Below are the code and all the weights of a small trained network. Each question names an input and a target symbol and asks about switching units off, where a switched-off unit gives its printed mean instead of its output.

import numpy as np


def w(rows, s, z=0):
    codes = np.array(rows[::2]) - 128.0
    scale = np.full(codes.shape[1], s)
    scale[-1] = z or s
    return codes * scale


def norm(h):
    return h / np.sqrt((h * h).mean(-1, keepdims=True) + 1e-5)


def f(y):
    return y / 2 * (1 + np.tanh(0.7978845608 * (y + 0.044715 * y**3)))


def softmax(a):
    e = np.exp(a - a.max(-1, keepdims=True))
    return e / e.sum(-1, keepdims=True)


def log_softmax(a):
    a = a - a.max(-1, keepdims=True)
    return a - np.log(np.exp(a).sum(-1, keepdims=True))


def net(x, mask):
    ids = ['ΔΛΠΩαβεζηξτφψ'.index(c) for c in x.split()]
    T = len(ids)
    res = E[ids] + P[:T]
    r = norm(res)
    for j in range(2):
        rows = slice(3 * j, 3 * j + 3)
        q, k, v = (r @ M[0][rows].T for M in (Q, K, V))
        z = softmax(np.where(np.tri(T) > 0, q @ k.T / 3**0.5, -1e9)) @ v
        o = O[0][rows]
        res = res + np.where(mask[j], z, o[:, -1]) @ o[:, :-1]
    y = f(norm(res) @ A[0][:, :-1].T + A[0][:, -1])
    res = res + np.where(mask[2:18], y, B[0][:, -1]) @ B[0][:, :-1]
    return log_softmax(norm(res)[-1] @ U[:, :-1].T + U[:, -1])


Q, K, V, O, A, B = {}, {}, {}, {}, {}, {}
E = w([
[145,82,166,93,77,79,55,89,182,63,128],'Δ',
[28,101,200,170,35,118,75,155,39,89,132],'Λ',
[92,102,180,123,97,89,101,28,98,147,192],'Π',
[155,17,124,85,231,191,25,150,31,115,142],'Ω',
[41,105,169,4,57,173,138,83,184,103,54],'α',
[162,84,237,249,86,109,131,156,156,83,85],'β',
[86,133,132,170,99,230,182,131,97,138,97],'ε',
[129,169,158,173,61,235,83,68,140,75,151],'ζ',
[166,106,24,165,108,51,216,14,147,149,46],'η',
[93,89,157,187,105,139,91,28,181,207,79],'ξ',
[63,58,154,176,123,115,168,45,168,24,130],'τ',
[21,207,43,153,180,40,141,116,165,48,133],'φ',
[62,192,182,151,201,136,155,31,111,97,88],'ψ',
],0.004)
P = w([
[108,161,187,98,101,136,251,176,245,172,113],'0',
[111,139,181,66,120,131,168,146,194,142,87],'1',
[105,140,175,74,121,134,147,145,170,138,99],'2',
[108,140,171,80,127,139,131,137,151,128,102],'3',
[112,138,156,84,127,135,125,125,134,126,111],'4',
[116,146,152,95,128,142,120,121,124,118,115],'5',
[116,144,147,105,133,135,103,119,117,117,117],'6',
[122,143,140,116,134,139,105,112,98,122,122],'7',
[124,145,135,128,140,144,90,109,92,111,120],'8',
[123,140,130,140,138,142,76,106,79,112,122],'9',
[130,140,121,161,137,142,67,109,66,112,135],'10',
[128,143,117,167,143,151,71,98,53,106,141],'11',
[136,142,119,170,142,150,59,105,47,103,133],'12',
],0.0032)
Q[0] = w([
[164,142,68,114,153,94,200,212,149,153,181],'H1',
[46,123,186,190,132,150,36,33,98,33,115],'H1',
[134,183,63,131,131,96,194,110,170,128,81],'H1',
[57,93,251,154,116,233,10,82,87,91,162],'H2',
[167,160,177,83,113,132,124,199,165,254,158],'H2',
[123,33,210,170,115,179,44,28,92,98,36],'H2',
],0.0063)
K[0] = w([
[120,145,173,138,80,116,179,118,158,125,122],'H1',
[165,114,102,135,182,153,62,155,81,157,136],'H1',
[119,125,164,116,84,128,101,83,125,101,135],'H1',
[120,143,103,254,131,107,120,71,117,104,102],'H2',
[111,107,159,117,71,142,183,134,200,114,124],'H2',
[95,144,108,181,142,122,92,73,73,85,133],'H2',
],0.0088)
V[0] = w([
[66,101,131,149,209,98,240,143,89,108,76],'H1',
[90,173,84,100,135,109,122,220,107,10,176],'H1',
[158,22,85,73,218,137,115,150,76,208,209],'H1',
[98,205,163,90,244,129,131,153,80,86,166],'H2',
[173,2,168,101,151,183,153,149,84,52,203],'H2',
[185,194,245,141,89,140,111,86,83,200,96],'H2',
],0.003)
O[0] = w([
[121,54,119,129,197,113,187,140,60,108,87,157],'H1',
[120,139,128,113,33,80,159,163,59,51,104,13],'H1',
[105,101,117,73,101,84,223,140,137,184,201,3],'H1',
[103,157,210,132,225,156,105,103,169,167,156,131],'H2',
[117,3,195,121,99,195,196,127,134,154,166,79],'H2',
[167,166,220,114,131,98,127,99,20,100,48,197],'H2',
],0.004,0.0014)
A[0] = w([
[53,105,101,189,114,133,237,109,150,127,106,251],'N1',
[77,167,92,130,137,103,122,181,215,195,236,113],'N2',
[182,40,95,54,33,132,200,124,131,119,232,83],'N3',
[164,166,47,144,174,76,138,123,129,123,96,185],'N4',
[176,191,98,57,34,70,158,204,2,103,143,134],'N5',
[178,172,179,147,215,196,119,149,134,68,70,14],'N6',
[179,185,134,180,95,123,104,91,71,193,166,151],'N7',
[108,201,88,123,92,232,116,235,66,177,58,148],'N8',
[198,76,194,174,120,189,97,99,156,221,58,60],'N9',
[177,102,113,130,76,50,35,132,248,75,148,61],'N10',
[144,81,89,124,189,181,111,68,42,127,147,148],'N11',
[73,107,197,47,185,56,136,102,122,167,187,133],'N12',
[33,181,86,22,122,127,137,67,97,135,144,180],'N13',
[141,178,153,79,165,73,64,116,149,77,68,56],'N14',
[151,118,133,100,17,92,183,140,85,119,113,175],'N15',
[114,103,224,98,99,206,136,166,119,159,210,105],'N16',
],0.0041,0.0024)
B[0] = w([
[150,132,112,97,144,123,56,100,64,145,185,252],'N1',
[84,2,116,97,173,225,49,68,136,5,98,108],'N2',
[32,144,112,140,108,173,121,207,97,252,140,164],'N3',
[116,113,174,152,102,162,80,142,109,99,190,160],'N4',
[160,145,147,153,195,150,63,92,232,165,96,138],'N5',
[134,65,24,148,86,179,156,148,90,178,123,188],'N6',
[126,98,118,136,172,149,129,80,152,61,152,165],'N7',
[93,90,155,104,114,45,149,65,117,150,209,154],'N8',
[106,118,131,136,133,102,124,186,169,131,232,186],'N9',
[173,149,156,83,204,156,119,117,13,156,164,147],'N10',
[86,163,127,166,103,103,124,26,148,152,141,195],'N11',
[168,139,157,197,114,140,156,92,109,86,160,189],'N12',
[201,97,129,174,135,96,171,159,187,108,118,212],'N13',
[110,122,105,90,125,131,195,168,134,168,191,196],'N14',
[141,131,64,133,176,139,71,108,93,177,110,154],'N15',
[122,136,153,117,147,106,210,108,56,71,101,157],'N16',
],0.0043,0.0031)
U = w([
[192,156,157,21,169,139,80,142,55,147,167,144],'Δ',
[63,139,201,130,77,44,61,131,73,128,52,62],'Λ',
[188,153,215,151,144,49,204,87,167,71,201,133],'Π',
[149,95,140,108,157,133,169,141,105,153,142,27],'Ω',
[101,130,126,43,79,116,155,103,199,115,64,254],'α',
[205,65,139,210,107,145,127,211,123,119,104,207],'β',
[51,86,52,111,62,129,168,120,60,193,204,123],'ε',
[160,208,119,140,20,254,117,123,145,98,149,73],'ζ',
[236,127,21,138,134,69,96,72,127,161,75,199],'η',
[124,129,101,148,152,116,52,128,248,222,172,97],'ξ',
[105,8,106,108,199,202,92,78,148,47,116,100],'τ',
[77,189,54,127,164,73,139,195,145,58,183,164],'φ',
[114,204,142,165,211,201,183,107,106,165,44,70],'ψ',
],0.0048,0.0021)

Each question gives the input, a string of symbols that net reads in full, and the target symbol t.
The units are the heads (3 rows each of Q, K, V and O) and the neurons (one row each of A and B). Each row of codes is followed by its name. A weight is (code - 128) times the scale printed after its matrix; where a second scale follows, it is the last column's (O, A, B and U).
mask holds one flag per unit, heads first, then neurons. A switched-off unit (its flag False) gives its mean, the last column of its rows in O or B, instead of its output. The means were averaged over made-up inputs and are rounded, as every weight is.
A unit's drop is (log p(t) with every unit on - log p(t) with that unit switched off) / (log p(t) with every unit on - log p(t) with every unit switched off).
The circuit of an input: a set's keep is (log p(t) with only the set's units on - log p(t) with every unit switched off) / (log p(t) with every unit on - log p(t) with every unit switched off). Starting from the 12 units with the biggest drops (on a tie, the unit counted first), units are removed one at a time, each time the one whose removal leaves the highest keep (on an exact tie, the one counted first), for as long as the keep stays at least 0.8.
circuit, biggest first: the units of the circuit, biggest drop first
top k neurons: the k neurons with the biggest drops, biggest first
heads that matter: for each layer, one digit per head in row order, 1 if its drop is at least 0.15 and else 0, layers parted by /
input η Π ζ η ξ Λ ζ β τ ζ ε τ Ω, target ε: circuit, biggest first -> H2, H1, N3
input Ω Δ η ψ ε φ τ β ε τ ε ξ, target ε: heads that matter -> 11
input α Ω τ φ φ τ τ ζ, target ε: circuit, biggest first -> H1
input Ω Λ τ β, target ε: circuit, biggest first -> H1, N3
input ε ζ Ω ε Δ τ Π η Δ η α, target ξ: heads that matter -> 11
input φ ψ ζ η Δ, target Δ: heads that matter -> 00
input ξ ψ Δ ζ η ψ Ω Λ, target Π: circuit, biggest first -> H1, N13, N16, N5
input Π η Λ τ Ω Ω φ τ Π ψ ξ, target Π: circuit, biggest first -> H2, H1, N12, N13
input ζ ξ Ω Π φ τ ξ τ α Δ, target ε: heads that matter -> 11
input τ τ τ Ω, target ε: circuit, biggest first -> N3, H1
input ψ τ τ ε, target ε: heads that matter -> 10
input Ω ξ τ ε η τ ψ ξ α, target Π: top 2 neurons -> N13, N12
input ψ τ ε ε Ω Λ ζ, target ψ: top 4 neurons -> N3, N16, N5, N15
input ε τ Π α Ω τ Λ, target ε: circuit, biggest first -> H1
input β β η ξ ζ τ Ω τ η φ ζ Λ, target τ: top 2 neurons -> N2, N5
input α τ Π τ Ω η Π, target ξ: top 3 neurons -> N5, N3, N13
input ζ τ ξ ζ τ φ Π ζ η Π α, target α: heads that matter -> 00
input ξ φ Δ ψ Ω, target Π: heads that matter -> 11
input τ ξ Π Ω ξ, target η: circuit, biggest first -> H2, H1, N15, N13
input ψ φ ε ε, target ε: heads that matter -> 00
input τ τ ψ η Π Π Π Ω τ τ α, target ε: top neuron -> N3
input ψ Ω η ξ ζ τ, target ε: top 2 neurons -> N3, N1
